Here is a tiny trained network, its code and every weight. The questions are about switching its units off for an input and a target symbol, where a switched-off unit gives its printed mean instead of its output.

import numpy as np


def w(rows, s, z=0):
    codes = np.array(rows[::2]) - 128.0
    scale = np.full(codes.shape[1], s)
    scale[-1] = z or s
    return codes * scale


def f(y):
    return np.maximum(y, 0)


def softmax(a):
    e = np.exp(a - a.max(-1, keepdims=True))
    return e / e.sum(-1, keepdims=True)


def log_softmax(a):
    a = a - a.max(-1, keepdims=True)
    return a - np.log(np.exp(a).sum(-1, keepdims=True))


def net(x, mask):
    ids = ['ΨΩαβζηθπστφ'.index(c) for c in x.split()]
    T = len(ids)
    res = E[ids] + P[:T]
    r = res
    for j in range(2):
        rows = slice(2 * j, 2 * j + 2)
        q, k, v = (r @ M[0][rows].T for M in (Q, K, V))
        z = softmax(np.where(np.tri(T) > 0, q @ k.T / 2**0.5, -1e9)) @ v
        o = O[0][rows]
        res = res + np.where(mask[j], z, o[:, -1]) @ o[:, :-1]
    y = f(res @ A[0][:, :-1].T + A[0][:, -1])
    res = res + np.where(mask[2:26], y, B[0][:, -1]) @ B[0][:, :-1]
    return log_softmax(res[-1] @ U[:, :-1].T + U[:, -1])


Q, K, V, O, A, B = {}, {}, {}, {}, {}, {}
E = w([
[155,5,187],'Ψ',
[114,169,60],'Ω',
[170,127,97],'α',
[187,196,137],'β',
[128,132,137],'ζ',
[42,139,122],'η',
[72,146,216],'θ',
[109,65,81],'π',
[114,165,85],'σ',
[116,157,99],'τ',
[158,146,207],'φ',
],0.021)
P = w([
[254,53,124],'0',
[84,177,30],'1',
[88,168,40],'2',
[88,168,46],'3',
[94,160,56],'4',
[93,158,58],'5',
[94,154,58],'6',
[97,156,63],'7',
[98,153,64],'8',
[101,147,71],'9',
[102,150,71],'10',
],0.0091)
Q[0] = w([
[94,212,36],'head 0',
[153,57,213],'head 0',
[157,197,48],'head 1',
[1,14,147],'head 1',
],0.0073)
K[0] = w([
[254,15,55],'head 0',
[93,65,43],'head 0',
[131,211,114],'head 1',
[188,153,203],'head 1',
],0.0081)
V[0] = w([
[151,184,255],'head 0',
[207,137,123],'head 0',
[48,109,161],'head 1',
[78,124,16],'head 1',
],0.009)
O[0] = w([
[115,228,161,30],'head 0',
[254,106,130,160],'head 0',
[138,143,113,116],'head 1',
[145,185,135,255],'head 1',
],0.0082,0.0051)
A[0] = w([
[124,117,149,95],'neuron 0',
[124,90,126,193],'neuron 1',
[153,129,98,171],'neuron 2',
[118,179,155,181],'neuron 3',
[6,145,115,158],'neuron 4',
[126,54,89,156],'neuron 5',
[160,160,106,111],'neuron 6',
[66,92,124,73],'neuron 7',
[50,142,89,158],'neuron 8',
[157,110,144,139],'neuron 9',
[112,207,165,207],'neuron 10',
[211,115,133,112],'neuron 11',
[124,122,219,210],'neuron 12',
[222,76,172,133],'neuron 13',
[142,73,160,25],'neuron 14',
[165,101,171,255],'neuron 15',
[55,156,135,156],'neuron 16',
[71,89,137,82],'neuron 17',
[118,118,103,182],'neuron 18',
[186,108,124,117],'neuron 19',
[70,74,173,161],'neuron 20',
[150,89,172,183],'neuron 21',
[122,184,72,169],'neuron 22',
[159,179,135,144],'neuron 23',
],0.016,0.0049)
B[0] = w([
[103,72,149,135],'neuron 0',
[172,254,143,178],'neuron 1',
[94,66,158,186],'neuron 2',
[157,229,125,173],'neuron 3',
[95,54,192,240],'neuron 4',
[65,166,85,224],'neuron 5',
[182,51,170,180],'neuron 6',
[243,227,101,186],'neuron 7',
[70,158,160,234],'neuron 8',
[152,218,106,146],'neuron 9',
[156,201,173,200],'neuron 10',
[137,36,210,168],'neuron 11',
[177,239,142,160],'neuron 12',
[36,169,81,179],'neuron 13',
[189,99,91,155],'neuron 14',
[120,222,71,169],'neuron 15',
[54,83,184,190],'neuron 16',
[238,143,95,181],'neuron 17',
[43,52,156,187],'neuron 18',
[76,42,181,161],'neuron 19',
[189,78,150,195],'neuron 20',
[189,187,80,162],'neuron 21',
[115,62,124,250],'neuron 22',
[186,125,170,180],'neuron 23',
],0.0051,0.011)
U = w([
[227,174,69,150],'Ψ',
[156,71,125,138],'Ω',
[230,29,155,105],'α',
[248,111,205,149],'β',
[137,195,118,201],'ζ',
[56,106,189,177],'η',
[131,173,235,17],'θ',
[85,152,35,5],'π',
[161,113,153,81],'σ',
[157,139,131,146],'τ',
[158,238,146,135],'φ',
],0.012,0.0034)

Each question gives the input, a string of symbols that net reads in full, and the target symbol t.
The units are the heads (2 rows each of Q, K, V and O) and the neurons (one row each of A and B). Each row of codes is followed by its name. A weight is (code - 128) times the scale printed after its matrix; where a second scale follows, it is the last column's (O, A, B and U).
mask holds one flag per unit, heads first, then neurons. A switched-off unit (its flag False) gives its mean, the last column of its rows in O or B, instead of its output. The means were averaged over made-up inputs and are rounded, as every weight is.
A unit's drop is (log p(t) with every unit on - log p(t) with that unit switched off) / (log p(t) with every unit on - log p(t) with every unit switched off).
The circuit of an input: a set's keep is (log p(t) with only the set's units on - log p(t) with every unit switched off) / (log p(t) with every unit on - log p(t) with every unit switched off). Starting from the 12 units with the biggest drops (on a tie, the unit counted first), units are removed one at a time, each time the one whose removal leaves the highest keep (on an exact tie, the one counted first), for as long as the keep stays at least 0.8.
circuit, biggest first: the units of the circuit, biggest drop first
top k neurons: the k neurons with the biggest drops, biggest first
which heads matter: for each layer, one digit per head in row order, 1 if its drop is at least 0.15 and else 0, layers parted by /
drop when u is switched off: that unit's drop, to one decimal
input η θ β τ η ζ, target η: circuit, biggest first => (neuron 7; neuron 17)
input η π Ψ τ Ω β τ η Ω, target η: which heads matter => 00
input φ π π η σ, target φ: circuit, biggest first => (head 0)
input β Ω φ ζ, target β: circuit, biggest first => (head 0; neuron 5)
input φ τ β τ, target φ: which heads matter => 10
input η α φ η σ, target η: which heads matter => 00
input π η Ψ θ Ω σ β φ, target φ: which heads matter => 00
input η π τ η Ω η η Ω, target η: which heads matter => 10
input β η η Ω, target β: circuit, biggest first => (head 0; neuron 6; neuron 23; neuron 5)
input η α ζ σ τ η η τ τ, target η: top 2 neurons => (neuron 7; neuron 17)
input θ η τ, target θ: which heads matter => 10
input ζ τ ζ η η η π π η β, target β: drop when neuron 6 is switched off => 0.2
input η π η η α, target α: drop when head 0 is switched off => -0.2
input β ζ τ σ β τ τ, target β: drop when neuron 6 is switched off => 0.1
input σ σ Ω α, target α: top neuron => (neuron 11)
